Below are the code and all the weights of a small trained network. Each question names an input and a target symbol and asks about switching units off, where a switched-off unit gives its printed mean instead of its output.

import numpy as np


def w(rows, s, z=0):
    codes = np.array(rows[::2]) - 128.0
    scale = np.full(codes.shape[1], s)
    scale[-1] = z or s
    return codes * scale


def norm(h):
    return h / np.sqrt((h * h).mean(-1, keepdims=True) + 1e-5)


def f(y):
    return np.maximum(y, 0)


def softmax(a):
    e = np.exp(a - a.max(-1, keepdims=True))
    return e / e.sum(-1, keepdims=True)


def log_softmax(a):
    a = a - a.max(-1, keepdims=True)
    return a - np.log(np.exp(a).sum(-1, keepdims=True))


def net(x, mask):
    ids = ['ΞΣΩαβγεζηλμπτφψ'.index(c) for c in x.split()]
    T = len(ids)
    res = E[ids] + P[:T]
    u = 0
    for l in range(2):
        q, k, v = (norm(res) @ M[l].T for M in (Q, K, V))
        z = softmax(np.where(np.tri(T) > 0, q @ k.T / 3**0.5, -1e9)) @ v
        res = res + np.where(mask[u], z, O[l][:, -1]) @ O[l][:, :-1]
        u += 1
        y = f(norm(res) @ A[l][:, :-1].T + A[l][:, -1])
        res = res + np.where(mask[u : u + 4], y, B[l][:, -1]) @ B[l][:, :-1]
        u += 4
    return log_softmax(norm(res)[-1] @ U[:, :-1].T + U[:, -1])


Q, K, V, O, A, B = {}, {}, {}, {}, {}, {}
E = w([
[116,125,118,186,58],'Ξ',
[113,127,164,149,66],'Σ',
[98,70,124,134,103],'Ω',
[120,107,117,152,113],'α',
[92,133,130,152,135],'β',
[196,197,159,165,50],'γ',
[141,94,60,36,107],'ε',
[69,149,114,158,129],'ζ',
[120,145,163,204,82],'η',
[89,91,131,108,174],'λ',
[111,89,184,186,88],'μ',
[74,112,77,86,188],'π',
[130,115,70,251,58],'τ',
[117,192,83,141,115],'φ',
[120,174,178,76,123],'ψ',
],0.028)
P = w([
[90,83,117,97,8],'0',
[88,93,130,97,34],'1',
[88,105,136,111,51],'2',
[92,106,145,115,75],'3',
[93,115,146,123,92],'4',
[97,122,143,122,108],'5',
[97,127,152,126,120],'6',
[98,133,158,134,144],'7',
[94,134,146,129,133],'8',
[86,117,136,136,124],'9',
],0.011)
Q[0] = w([
[120,116,153,153,102],'0.h0',
[10,100,73,164,79],'0.h0',
[84,137,142,117,73],'0.h0',
],0.011)
K[0] = w([
[136,135,62,139,254],'0.h0',
[177,175,170,178,224],'0.h0',
[130,246,143,168,250],'0.h0',
],0.0082)
V[0] = w([
[94,157,2,185,127],'0.h0',
[60,214,103,78,95],'0.h0',
[136,110,105,168,72],'0.h0',
],0.0088)
O[0] = w([
[161,127,92,250,150,218],'0.h0',
[85,213,135,75,254,252],'0.h0',
[253,143,72,186,165,196],'0.h0',
],0.0098,0.0047)
A[0] = w([
[180,129,110,43,71,58],'0.n0',
[68,102,5,159,102,254],'0.n1',
[214,63,89,20,254,147],'0.n2',
[218,178,212,213,139,61],'0.n3',
],0.0068,0.0045)
B[0] = w([
[129,113,81,39,21,135],'0.n0',
[171,95,163,127,206,255],'0.n1',
[67,159,109,185,2,186],'0.n2',
[63,57,153,126,155,166],'0.n3',
],0.0098,0.0085)
Q[1] = w([
[194,92,165,131,130],'1.h0',
[53,166,111,247,147],'1.h0',
[139,107,205,95,104],'1.h0',
],0.012)
K[1] = w([
[81,2,35,149,81],'1.h0',
[8,255,91,143,147],'1.h0',
[187,46,139,105,185],'1.h0',
],0.0071)
V[1] = w([
[99,119,2,81,104],'1.h0',
[27,90,140,211,65],'1.h0',
[97,125,24,152,130],'1.h0',
],0.0067)
O[1] = w([
[125,110,6,81,123,158],'1.h0',
[86,41,143,150,146,252],'1.h0',
[94,145,91,111,98,240],'1.h0',
],0.013,0.0029)
A[1] = w([
[106,161,143,6,137,194],'1.n0',
[198,146,151,131,91,46],'1.n1',
[89,201,141,183,22,9],'1.n2',
[255,221,158,159,1,2],'1.n3',
],0.0065,0.0017)
B[1] = w([
[146,250,111,84,112,219],'1.n0',
[102,51,174,115,215,161],'1.n1',
[62,97,120,82,194,252],'1.n2',
[136,108,135,126,203,244],'1.n3',
],0.013,0.0021)
U = w([
[127,126,73,225,104,99],'Ξ',
[51,95,207,68,108,85],'Σ',
[129,54,143,67,154,62],'Ω',
[196,88,84,124,208,144],'α',
[123,190,166,166,202,45],'β',
[174,112,205,34,242,136],'γ',
[157,127,155,91,63,254],'ε',
[137,255,102,200,177,126],'ζ',
[132,142,153,200,101,169],'η',
[11,94,94,83,168,124],'λ',
[120,119,187,169,88,164],'μ',
[93,137,60,63,177,136],'π',
[151,153,70,221,95,67],'τ',
[181,253,115,179,162,120],'φ',
[126,241,232,47,121,189],'ψ',
],0.0092,0.0064)

Each question gives the input, a string of symbols that net reads in full, and the target symbol t.
The units are the heads (3 rows each of Q, K, V and O) and the neurons (one row each of A and B). Each row of codes is followed by its name. A weight is (code - 128) times the scale printed after its matrix; where a second scale follows, it is the last column's (O, A, B and U).
mask holds one flag per unit, layer by layer, with each layer's heads first. A switched-off unit (its flag False) gives its mean, the last column of its rows in O or B, instead of its output. The means were averaged over made-up inputs and are rounded, as every weight is.
A unit's drop is (log p(t) with every unit on - log p(t) with that unit switched off) / (log p(t) with every unit on - log p(t) with every unit switched off).
The circuit of an input: a set's keep is (log p(t) with only the set's units on - log p(t) with every unit switched off) / (log p(t) with every unit on - log p(t) with every unit switched off). Starting from all 10 units, units are removed one at a time, each time the one whose removal leaves the highest keep (on an exact tie, the one counted first), for as long as the keep stays at least 0.8.
units of the circuit, in order: the units of the circuit, biggest drop first
top k neurons: the k neurons with the biggest drops, biggest first
top k neurons in layer l: the k neurons of layer l with the biggest drops, biggest first
drop when u is switched off: that unit's drop, to one decimal
input γ Ω α, target α: units of the circuit, in order	[0.h0, 0.n2]
input φ α π φ τ α ψ Σ, target ψ: units of the circuit, in order	[0.h0, 1.h0]
input Ω ε π ψ ε λ, target ψ: top 2 neurons	[1.n0, 0.n3]
input γ γ Ξ π π μ π η, target λ: units of the circuit, in order	[0.n2, 1.h0, 0.h0]
input η γ Σ φ η Ξ Σ ε, target ε: units of the circuit, in order	[0.n2, 0.h0, 1.h0]
input γ π Σ, target λ: units of the circuit, in order	[1.n2, 1.h0]
input γ α Σ, target γ: top 2 neurons	[0.n2, 1.n3]
input ψ γ η π η λ ψ Σ, target ψ: units of the circuit, in order	[0.h0, 1.n0]
input Σ π ψ Ω η γ, target γ: top 2 neurons	[1.n3, 0.n2]
input γ π π Ω γ, target λ: top neuron in layer 0	[0.n3]
input π γ μ γ, target γ: top 2 neurons in layer 1	[1.n3, 1.n2]
input β ζ α β τ π ψ ψ μ λ, target ψ: top 2 neurons in layer 0	[0.n2, 0.n3]
input Σ Ω φ α β, target ζ: drop when 1.h0 is switched off	0.4
input φ α ζ, target ζ: drop when 1.n2 is switched off	0.1
input φ ψ Σ α, target ψ: drop when 0.h0 is switched off	0.7
input π α π π π Σ, target λ: top neuron in layer 1	[1.n2]
input η π π γ, target λ: drop when 1.n3 is switched off	0.0
